Here is a tiny trained network, its code and every weight. The questions are about switching its units off for an input and a class, where a switched-off unit gives its printed mean instead of its output.

import numpy as np


def w(rows, s, z=0):
    codes = np.array(rows[::2]) - 128.0
    scale = np.full(codes.shape[1], s)
    scale[-1] = z or s
    return codes * scale


def norm(h):
    return h / np.sqrt((h * h).mean(-1, keepdims=True) + 1e-5)


def f(y):
    return y / 2 * (1 + np.tanh(0.7978845608 * (y + 0.044715 * y**3)))


def log_softmax(a):
    a = a - a.max(-1, keepdims=True)
    return a - np.log(np.exp(a).sum(-1, keepdims=True))


def net(x, mask):
    res = np.array(x, float).reshape(1, 5) / 4 @ E
    u = 0
    for l in range(2):
        y = f(norm(res) @ A[l][:, :-1].T + A[l][:, -1])
        res = res + np.where(mask[u : u + 9], y, B[l][:, -1]) @ B[l][:, :-1]
        u += 9
    return log_softmax(norm(res)[-1] @ U[:, :-1].T + U[:, -1])


A, B = {}, {}
E = w([
[140,148,79,173,1,110,214],'x0',
[184,123,169,120,104,167,109],'x1',
[108,164,196,174,192,215,129],'x2',
[150,185,108,158,205,112,134],'x3',
[152,58,125,202,124,92,133],'x4',
],0.0096)
A[0] = w([
[89,151,191,88,127,175,231,96],'0.n0',
[117,137,185,142,212,162,72,180],'0.n1',
[1,135,97,148,209,68,105,195],'0.n2',
[76,205,32,103,37,196,174,253],'0.n3',
[75,92,37,201,121,64,182,168],'0.n4',
[122,179,55,94,78,123,160,130],'0.n5',
[79,24,69,5,86,107,32,227],'0.n6',
[33,91,220,127,123,155,113,246],'0.n7',
[118,68,133,52,115,67,77,176],'0.n8',
],0.0068,0.0014)
B[0] = w([
[120,174,15,57,60,254,188,169],'0.n0',
[86,148,136,174,50,67,115,232],'0.n1',
[79,132,129,110,227,149,53,207],'0.n2',
[119,141,168,153,90,162,198,236],'0.n3',
[88,131,154,68,138,177,123,205],'0.n4',
[244,114,153,131,153,82,172,179],'0.n5',
[129,45,119,185,181,233,173,255],'0.n6',
[148,247,49,111,52,201,55,199],'0.n7',
[140,57,122,219,129,172,127,194],'0.n8',
],0.0083,0.0052)
A[1] = w([
[146,112,75,180,104,206,113,200],'1.n0',
[65,174,164,210,63,171,132,237],'1.n1',
[155,211,204,219,103,90,136,163],'1.n2',
[125,38,99,79,113,150,113,205],'1.n3',
[119,92,183,254,160,148,86,172],'1.n4',
[115,124,165,215,226,71,117,211],'1.n5',
[164,111,181,108,159,213,37,135],'1.n6',
[191,122,161,128,108,109,117,133],'1.n7',
[177,132,145,165,83,151,177,3],'1.n8',
],0.0091,0.0023)
B[1] = w([
[135,148,233,106,152,116,78,233],'1.n0',
[86,220,154,101,184,49,186,254],'1.n1',
[254,91,100,31,151,88,148,191],'1.n2',
[107,115,219,188,183,201,126,182],'1.n3',
[196,136,193,99,81,8,85,229],'1.n4',
[58,195,147,84,165,54,52,204],'1.n5',
[99,114,115,162,8,135,123,222],'1.n6',
[156,131,169,105,22,89,137,135],'1.n7',
[165,131,53,25,69,24,168,182],'1.n8',
],0.006,0.0073)
U = w([
[46,202,155,144,214,58,8,252],'0',
[151,192,221,134,126,2,52,29],'1',
[39,235,172,99,105,203,78,53],'2',
[151,139,115,84,78,97,196,244],'3',
[104,161,147,116,180,130,176,38],'4',
[122,54,178,172,146,186,87,249],'5',
[115,154,69,181,219,141,128,3],'6',
],0.0093,0.0031)

Each question gives the input, the list of numbers given to net, and the class t.
The units are the neurons (one row each of A and B). Each row of codes is followed by its name. A weight is (code - 128) times the scale printed after its matrix; where a second scale follows, it is the last column's (A, B and U).
mask holds one flag per neuron, layer by layer. A switched-off neuron (its flag False) gives its mean, the last column of its row in B, instead of its output. The means were averaged over made-up inputs and are rounded, as every weight is.
A unit's drop is (log p(t) with every unit on - log p(t) with that unit switched off) / (log p(t) with every unit on - log p(t) with every unit switched off).
The circuit of an input: a set's keep is (log p(t) with only the set's units on - log p(t) with every unit switched off) / (log p(t) with every unit on - log p(t) with every unit switched off). Starting from the 12 units with the biggest drops (on a tie, the unit counted first), units are removed one at a time, each time the one whose removal leaves the highest keep (on an exact tie, the one counted first), for as long as the keep stays at least 0.8.
circuit, biggest first: the units of the circuit, biggest drop first
k most important neurons: the k neurons with the biggest drops, biggest first
drop when u is switched off: that unit's drop, to one decimal
input [-7,8,-1,2,3], class 1: circuit, biggest first	(1.n4; 0.n1)
input [2,4,1,-4,6], class 1: circuit, biggest first	(0.n0; 1.n4)
input [-4,8,6,-4,4], class 1: circuit, biggest first	(0.n1; 1.n4)
input [-7,7,4,3,6], class 1: circuit, biggest first	(1.n4; 0.n1)
input [-6,4,6,-6,4], class 1: circuit, biggest first	(0.n1; 1.n4)
input [3,3,-4,-8,3], class 5: circuit, biggest first	(0.n6; 1.n3)
input [3,-8,-8,-7,1], class 5: most important neuron	(0.n6)
input [3,3,-2,-6,5], class 5: circuit, biggest first	(1.n3; 0.n1)
input [6,1,8,0,0], class 3: circuit, biggest first	(1.n8; 1.n2)
input [4,5,-8,-8,4], class 5: 2 most important neurons	(0.n6; 1.n3)
input [7,0,7,-3,-5], class 3: circuit, biggest first	(0.n2; 1.n8)
input [-4,6,4,3,-2], class 1: 4 most important neurons	(0.n1; 1.n2; 0.n4; 0.n2)
input [-8,6,-4,-1,-4], class 5: 2 most important neurons	(0.n6; 1.n1)
input [2,-7,-2,-1,-3], class 4: most important neuron	(0.n3)
input [0,-7,-1,-2,-8], class 4: drop when 0.n3 is switched off	0.3
input [-6,3,7,-5,7], class 1: 2 most important neurons	(1.n4; 0.n1)
input [2,-1,-7,-6,-3], class 5: drop when 0.n6 is switched off	0.4
input [-1,7,-7,-4,5], class 5: drop when 1.n5 is switched off	0.0
